Below are the code and all the weights of a small trained network. Each question names an input and a class and asks about switching units off, where a switched-off unit gives its printed mean instead of its output.

import numpy as np


def w(rows, s, z=0):
    codes = np.array(rows[::2]) - 128.0
    scale = np.full(codes.shape[1], s)
    scale[-1] = z or s
    return codes * scale


def norm(h):
    return h / np.sqrt((h * h).mean(-1, keepdims=True) + 1e-5)


def f(y):
    return np.maximum(y, 0)


def log_softmax(a):
    a = a - a.max(-1, keepdims=True)
    return a - np.log(np.exp(a).sum(-1, keepdims=True))


def net(x, mask):
    res = np.array(x, float).reshape(1, 8) / 4 @ E
    u = 0
    for l in range(2):
        y = f(norm(res) @ A[l][:, :-1].T + A[l][:, -1])
        res = res + np.where(mask[u : u + 6], y, B[l][:, -1]) @ B[l][:, :-1]
        u += 6
    return log_softmax(norm(res)[-1] @ U[:, :-1].T + U[:, -1])


A, B = {}, {}
E = w([
[116,141,129,50,142,67,201,55,110,87],'x0',
[129,132,128,136,120,120,135,127,123,136],'x1',
[128,130,135,129,122,123,130,133,133,126],'x2',
[251,100,175,99,168,122,115,142,70,132],'x3',
[127,125,126,125,126,132,124,125,126,126],'x4',
[121,130,134,123,126,128,130,140,121,135],'x5',
[140,135,125,127,117,117,117,117,147,124],'x6',
[130,125,118,132,127,146,141,125,119,121],'x7',
],0.016)
A[0] = w([
[28,108,111,207,132,185,47,172,176,175,97],'L0N1',
[98,106,136,125,137,89,95,89,173,110,102],'L0N2',
[71,148,96,251,63,165,91,144,172,124,85],'L0N3',
[3,144,98,130,122,111,181,77,208,122,112],'L0N4',
[194,123,137,85,124,112,126,135,115,148,6],'L0N5',
[223,124,138,214,133,187,34,204,135,172,154],'L0N6',
],0.014,0.0022)
B[0] = w([
[161,172,159,99,212,84,180,89,191,156,240],'L0N1',
[75,126,135,141,161,167,162,177,50,141,153],'L0N2',
[184,176,132,128,194,134,246,110,215,187,227],'L0N3',
[104,73,109,148,15,152,30,163,64,114,233],'L0N4',
[211,173,122,152,136,120,215,89,166,100,171],'L0N5',
[98,51,143,149,77,191,4,177,14,127,253],'L0N6',
],0.011,0.02)
A[1] = w([
[95,161,164,113,255,103,144,120,221,168,2],'L1N1',
[163,119,101,119,179,169,133,126,139,188,233],'L1N2',
[16,129,87,119,81,99,91,135,140,93,130],'L1N3',
[157,165,145,145,149,90,150,140,201,134,58],'L1N4',
[185,120,134,93,183,92,136,112,133,92,135],'L1N5',
[202,153,144,66,202,55,178,83,141,78,245],'L1N6',
],0.021,0.0014)
B[1] = w([
[135,160,83,232,152,171,194,124,206,91,235],'L1N1',
[90,141,121,143,124,91,135,121,145,65,207],'L1N2',
[143,237,53,65,84,148,173,165,119,194,196],'L1N3',
[115,122,141,155,200,157,120,148,112,108,199],'L1N4',
[6,112,129,114,110,81,112,120,157,135,189],'L1N5',
[171,86,162,58,127,72,127,68,137,129,250],'L1N6',
],0.018,0.02)
U = w([
[145,182,89,254,215,154,215,123,207,85,246],'0',
[192,63,182,182,152,168,22,173,8,110,208],'1',
[136,239,14,75,42,133,192,149,81,168,1],'2',
[160,70,169,40,141,7,147,27,109,91,17],'3',
],0.0088,0.00088)

Each question gives the input, the list of numbers given to net, and the class t.
The units are the neurons (one row each of A and B). Each row of codes is followed by its name. A weight is (code - 128) times the scale printed after its matrix; where a second scale follows, it is the last column's (A, B and U).
mask holds one flag per neuron, layer by layer. A switched-off neuron (its flag False) gives its mean, the last column of its row in B, instead of its output. The means were averaged over made-up inputs and are rounded, as every weight is.
A unit's drop is (log p(t) with every unit on - log p(t) with that unit switched off) / (log p(t) with every unit on - log p(t) with every unit switched off).
The circuit of an input: a set's keep is (log p(t) with only the set's units on - log p(t) with every unit switched off) / (log p(t) with every unit on - log p(t) with every unit switched off). Starting from all 12 units, units are removed one at a time, each time the one whose removal leaves the highest keep (on an exact tie, the one counted first), for as long as the keep stays at least 0.8.
circuit, biggest first: the units of the circuit, biggest drop first
top k neurons: the k neurons with the biggest drops, biggest first
top k neurons in layer l: the k neurons of layer l with the biggest drops, biggest first
drop when u is switched off: that unit's drop, to one decimal
input [1,6,8,5,1,6,-5,1], class 3: top 2 neurons in layer 0	[L0N4, L0N5]
input [3,0,7,2,7,-1,1,-2], class 3: circuit, biggest first	[L0N6, L1N6]
input [-6,5,-3,1,8,-6,8,5], class 1: circuit, biggest first	[L0N6]
input [1,2,-4,2,-6,5,-2,7], class 3: top 4 neurons	[L0N6, L0N4, L0N3, L0N1]
input [5,-4,-7,1,-6,4,-1,5], class 3: top 2 neurons	[L0N6, L0N4]
input [3,6,2,1,-7,-4,7,4], class 3: top 2 neurons in layer 0	[L0N6, L0N4]
input [0,1,8,4,-1,4,-4,-3], class 1: top 2 neurons	[L0N1, L0N3]
input [1,0,-1,0,-7,7,4,-4], class 2: top 2 neurons	[L0N3, L0N1]
input [0,-3,6,5,-2,-7,6,-8], class 1: drop when L1N6 is switched off	0.2
input [5,-1,0,1,-7,-7,0,-4], class 3: drop when L0N6 is switched off	4.1
input [2,5,8,5,5,-8,-5,5], class 3: drop when L1N4 is switched off	0.0
input [-2,5,-4,8,-3,-5,4,1], class 1: drop when L0N6 is switched off	0.1
